Here is a tiny trained network, its code and every weight. The questions are about switching its units off for an input and a class, where a switched-off unit gives its printed mean instead of its output.

import numpy as np


def w(rows, s, z=0):
    codes = np.array(rows[::2]) - 128.0
    scale = np.full(codes.shape[1], s)
    scale[-1] = z or s
    return codes * scale


def norm(h):
    return h / np.sqrt((h * h).mean(-1, keepdims=True) + 1e-5)


def f(y):
    return np.maximum(y, 0)


def log_softmax(a):
    a = a - a.max(-1, keepdims=True)
    return a - np.log(np.exp(a).sum(-1, keepdims=True))


def net(x, mask):
    res = np.array(x, float).reshape(1, 2) / 4 @ E
    u = 0
    for l in range(4):
        y = f(norm(res) @ A[l][:, :-1].T + A[l][:, -1])
        res = res + np.where(mask[u : u + 11], y, B[l][:, -1]) @ B[l][:, :-1]
        u += 11
    return log_softmax(norm(res)[-1] @ U[:, :-1].T + U[:, -1])


A, B = {}, {}
E = w([
[103,46,143],'x0',
[3,205,142],'x1',
],0.0043)
A[0] = w([
[75,113,174,1],'0.n1',
[174,113,80,124],'0.n2',
[144,66,111,110],'0.n3',
[135,84,128,145],'0.n4',
[93,97,148,240],'0.n5',
[24,131,177,110],'0.n6',
[6,164,152,99],'0.n7',
[223,129,98,169],'0.n8',
[109,209,123,134],'0.n9',
[176,140,124,121],'0.n10',
[174,142,137,136],'0.n11',
],0.017,0.0077)
B[0] = w([
[136,248,99,144],'0.n1',
[64,119,129,178],'0.n2',
[138,39,96,179],'0.n3',
[233,80,141,173],'0.n4',
[128,227,171,217],'0.n5',
[151,176,233,226],'0.n6',
[73,142,227,246],'0.n7',
[31,93,102,230],'0.n8',
[200,151,81,200],'0.n9',
[88,100,81,165],'0.n10',
[101,130,101,166],'0.n11',
],0.013,0.011)
A[1] = w([
[108,71,146,55],'1.n1',
[104,194,88,140],'1.n2',
[116,36,107,144],'1.n3',
[201,207,81,136],'1.n4',
[127,200,175,73],'1.n5',
[88,119,106,33],'1.n6',
[98,196,92,94],'1.n7',
[151,135,24,110],'1.n8',
[148,153,9,144],'1.n9',
[68,149,33,254],'1.n10',
[98,219,85,155],'1.n11',
],0.013,0.0052)
B[1] = w([
[204,204,94,161],'1.n1',
[199,205,158,163],'1.n2',
[120,196,191,235],'1.n3',
[64,75,2,163],'1.n4',
[12,49,136,228],'1.n5',
[103,72,194,147],'1.n6',
[223,181,108,149],'1.n7',
[188,147,81,165],'1.n8',
[245,134,63,175],'1.n9',
[222,157,78,254],'1.n10',
[206,222,147,189],'1.n11',
],0.009,0.0073)
A[2] = w([
[107,190,85,162],'2.n1',
[70,133,59,156],'2.n2',
[107,114,51,119],'2.n3',
[99,240,105,105],'2.n4',
[150,56,40,59],'2.n5',
[7,231,240,80],'2.n6',
[155,132,237,1],'2.n7',
[126,94,84,82],'2.n8',
[2,82,231,55],'2.n9',
[74,218,94,51],'2.n10',
[42,173,68,204],'2.n11',
],0.011,0.0073)
B[2] = w([
[172,149,176,169],'2.n1',
[109,85,142,175],'2.n2',
[107,90,97,173],'2.n3',
[110,182,168,173],'2.n4',
[61,137,112,178],'2.n5',
[175,224,188,254],'2.n6',
[145,75,82,167],'2.n7',
[71,124,117,148],'2.n8',
[144,251,100,171],'2.n9',
[89,202,173,137],'2.n10',
[131,111,179,196],'2.n11',
],0.016,0.0098)
A[3] = w([
[45,107,107,220],'3.n1',
[126,109,221,147],'3.n2',
[203,86,220,109],'3.n3',
[66,171,244,1],'3.n4',
[135,134,227,209],'3.n5',
[127,160,63,182],'3.n6',
[213,104,245,140],'3.n7',
[68,224,138,100],'3.n8',
[125,94,254,199],'3.n9',
[129,93,76,140],'3.n10',
[109,130,64,94],'3.n11',
],0.013,0.0061)
B[3] = w([
[170,128,90,226],'3.n1',
[173,137,90,203],'3.n2',
[36,77,222,191],'3.n3',
[167,223,117,213],'3.n4',
[85,111,203,255],'3.n5',
[83,83,144,165],'3.n6',
[107,44,201,242],'3.n7',
[99,217,123,214],'3.n8',
[251,100,162,246],'3.n9',
[126,128,143,176],'3.n10',
[87,133,194,156],'3.n11',
],0.014,0.0082)
U = w([
[152,255,210,201],'0',
[121,141,108,6],'1',
[118,141,108,6],'2',
[22,41,36,180],'3',
[204,223,48,173],'4',
[217,46,82,86],'5',
[45,208,63,204],'6',
[126,35,221,135],'7',
],0.024,0.017)

Each question gives the input, the list of numbers given to net, and the class t.
The units are the neurons (one row each of A and B). Each row of codes is followed by its name. A weight is (code - 128) times the scale printed after its matrix; where a second scale follows, it is the last column's (A, B and U).
mask holds one flag per neuron, layer by layer. A switched-off neuron (its flag False) gives its mean, the last column of its row in B, instead of its output. The means were averaged over made-up inputs and are rounded, as every weight is.
A unit's drop is (log p(t) with every unit on - log p(t) with that unit switched off) / (log p(t) with every unit on - log p(t) with every unit switched off).
unit that matters most: the unit with the biggest drop
top k neurons: the k neurons with the biggest drops, biggest first
k most important neurons of layer l: the k neurons of layer l with the biggest drops, biggest first
drop of u: that unit's drop, to one decimal
input [-8,2], class 4: top 4 neurons : [0.n6; 0.n9; 0.n5; 1.n4]
input [7,-8], class 3: unit that matters most : 0.n7
input [-8,-4], class 6: top 3 neurons : [0.n6; 0.n7; 0.n8]
input [-7,-4], class 6: top 2 neurons : [0.n6; 0.n7]
input [-8,-5], class 6: 2 most important neurons of layer 2 : [2.n6; 2.n10]
input [8,-6], class 7: top 2 neurons : [0.n7; 0.n4]
input [6,-3], class 7: top 2 neurons : [1.n5; 0.n7]
input [6,-5], class 5: 4 most important neurons of layer 2 : [2.n9; 2.n6; 2.n3; 2.n7]
input [-6,-3], class 6: top 3 neurons : [0.n6; 0.n7; 0.n8]
input [2,-4], class 3: top 2 neurons : [0.n7; 0.n6]
input [7,-5], class 7: top 2 neurons : [1.n5; 0.n4]
input [-7,-5], class 6: top 2 neurons : [0.n6; 0.n10]
input [5,-2], class 7: top 2 neurons : [0.n4; 0.n7]
input [8,-4], class 7: top neuron : [0.n7]
input [-4,-3], class 3: 2 most important neurons of layer 2 : [2.n6; 2.n3]
input [4,-1], class 7: 2 most important neurons of layer 0 : [0.n3; 0.n9]
input [-3,-2], class 6: 2 most important neurons of layer 1 : [1.n5; 1.n3]
input [5,-4], class 5: top 3 neurons : [0.n7; 2.n9; 1.n5]
input [-1,-2], class 3: 2 most important neurons of layer 0 : [0.n6; 0.n7]
input [-2,0], class 4: unit that matters most : 0.n7
input [6,-7], class 3: top 3 neurons : [0.n7; 0.n6; 2.n6]
input [-1,-1], class 3: 3 most important neurons of layer 0 : [0.n5; 0.n6; 0.n7]
input [-7,2], class 4: 3 most important neurons of layer 1 : [1.n4; 1.n9; 1.n3]
input [-7,-2], class 4: 2 most important neurons of layer 1 : [1.n10; 1.n5]
input [-6,-2], class 6: 3 most important neurons of layer 0 : [0.n7; 0.n6; 0.n8]
input [-2,-4], class 3: drop of 0.n6 : 0.4
input [-5,1], class 4: drop of 0.n9 : 0.7
input [-2,-8], class 3: drop of 0.n7 : 0.4
input [6,-1], class 7: top neuron : [0.n9]
